Below are the code and all the weights of a small trained network. Each question names an input and a class and asks about switching units off, where a switched-off unit gives its printed mean instead of its output.

import numpy as np


def w(rows, s, z=0):
    codes = np.array(rows[::2]) - 128.0
    scale = np.full(codes.shape[1], s)
    scale[-1] = z or s
    return codes * scale


def f(y):
    return y / 2 * (1 + np.tanh(0.7978845608 * (y + 0.044715 * y**3)))


def log_softmax(a):
    a = a - a.max(-1, keepdims=True)
    return a - np.log(np.exp(a).sum(-1, keepdims=True))


def net(x, mask):
    res = np.array(x, float).reshape(1, 6) / 4 @ E
    y = f(res @ A[0][:, :-1].T + A[0][:, -1])
    res = res + np.where(mask, y, B[0][:, -1]) @ B[0][:, :-1]
    return log_softmax(res[-1] @ U[:, :-1].T + U[:, -1])


A, B = {}, {}
E = w([
[228,146,49,81,113,178,81],'x0',
[199,97,158,174,154,84,35],'x1',
[121,180,161,73,242,105,98],'x2',
[119,144,164,89,83,88,2],'x3',
[204,212,98,58,156,131,216],'x4',
[105,63,16,114,86,22,154],'x5',
],0.0075)
A[0] = w([
[71,118,121,141,158,123,23,165],'n0',
[133,129,144,96,186,61,58,61],'n1',
[149,120,54,94,150,124,126,111],'n2',
[91,170,158,116,147,145,182,97],'n3',
[158,62,142,217,218,184,150,100],'n4',
[158,92,181,193,139,121,180,136],'n5',
[82,81,155,128,162,89,17,140],'n6',
[5,40,104,170,22,111,112,184],'n7',
[95,110,22,104,78,137,198,241],'n8',
[188,150,149,120,24,66,182,247],'n9',
[202,142,45,92,154,139,158,136],'n10',
[138,58,113,171,216,156,172,165],'n11',
[157,153,27,92,126,142,177,57],'n12',
[34,200,205,89,230,180,215,148],'n13',
[106,191,163,93,104,253,72,127],'n14',
[193,155,200,156,53,93,92,251],'n15',
],0.011,0.0024)
B[0] = w([
[169,58,163,86,100,72,127,204],'n0',
[152,140,169,144,130,90,19,195],'n1',
[168,120,84,86,164,123,142,169],'n2',
[98,138,166,107,180,96,142,169],'n3',
[211,204,138,250,76,120,131,186],'n4',
[163,117,131,197,182,163,152,174],'n5',
[192,44,145,120,113,35,124,226],'n6',
[49,24,112,131,52,140,216,251],'n7',
[26,120,19,159,94,137,79,235],'n8',
[82,94,101,146,248,202,136,190],'n9',
[170,161,40,61,133,123,166,208],'n10',
[166,182,89,213,103,119,166,173],'n11',
[157,115,29,68,146,77,111,202],'n12',
[52,231,187,95,163,26,228,249],'n13',
[154,169,170,54,42,229,127,222],'n14',
[153,73,213,116,206,195,151,205],'n15',
],0.019,0.011)
U = w([
[172,153,133,194,101,126,135,205],'0',
[134,32,170,119,83,74,121,107],'1',
[48,199,186,89,152,49,138,147],'2',
[159,162,40,54,169,117,85,141],'3',
[173,111,191,98,162,70,2,10],'4',
[19,71,70,140,92,129,117,10],'5',
[116,71,144,151,198,179,113,221],'6',
[150,157,178,46,95,208,81,195],'7',
],0.0074,0.0013)

Each question gives the input, the list of numbers given to net, and the class t.
The units are the neurons (one row each of A and B). Each row of codes is followed by its name. A weight is (code - 128) times the scale printed after its matrix; where a second scale follows, it is the last column's (A, B and U).
mask holds one flag per neuron, in row order. A switched-off neuron (its flag False) gives its mean, the last column of its row in B, instead of its output. The means were averaged over made-up inputs and are rounded, as every weight is.
A unit's drop is (log p(t) with every unit on - log p(t) with that unit switched off) / (log p(t) with every unit on - log p(t) with every unit switched off).
The circuit of an input: a set's keep is (log p(t) with only the set's units on - log p(t) with every unit switched off) / (log p(t) with every unit on - log p(t) with every unit switched off). Starting from the 12 units with the biggest drops (on a tie, the unit counted first), units are removed one at a time, each time the one whose removal leaves the highest keep (on an exact tie, the one counted first), for as long as the keep stays at least 0.8.
units of the circuit, in order: the units of the circuit, biggest drop first
unit that matters most: the unit with the biggest drop
top k neurons: the k neurons with the biggest drops, biggest first
drop of u: that unit's drop, to one decimal
input [1,4,5,2,4,-3], class 4: top 3 neurons -> (n1; n7; n8)
input [7,-8,-6,-8,2,2], class 3: unit that matters most -> n12
input [1,4,-1,4,-2,-1], class 4: units of the circuit, in order -> (n7; n1)
input [-8,-4,-5,-6,-6,-6], class 2: top 2 neurons -> (n13; n3)
input [1,1,3,4,0,5], class 4: top 2 neurons -> (n7; n1)
input [0,5,0,-1,3,-4], class 0: top 2 neurons -> (n4; n9)
input [2,-7,3,2,-6,-4], class 2: top 2 neurons -> (n13; n15)
input [3,5,-8,-5,4,7], class 3: top 3 neurons -> (n10; n12; n2)
input [6,-6,-3,4,-7,-3], class 7: top 2 neurons -> (n14; n8)
input [4,5,-4,3,-4,-5], class 4: top 2 neurons -> (n7; n6)
input [-6,7,4,6,8,-4], class 4: top 2 neurons -> (n1; n7)
input [1,3,-7,3,7,-3], class 6: top 2 neurons -> (n9; n15)
input [0,2,6,6,-1,6], class 4: top 2 neurons -> (n1; n7)
input [3,-5,4,2,-7,-8], class 7: units of the circuit, in order -> (n14)
input [3,7,3,-8,-1,-8], class 0: drop of n4 -> 0.1
input [2,-3,-1,2,-2,-2], class 7: drop of n0 -> 0.0
input [0,-3,-6,-3,6,-7], class 2: drop of n13 -> 1.7
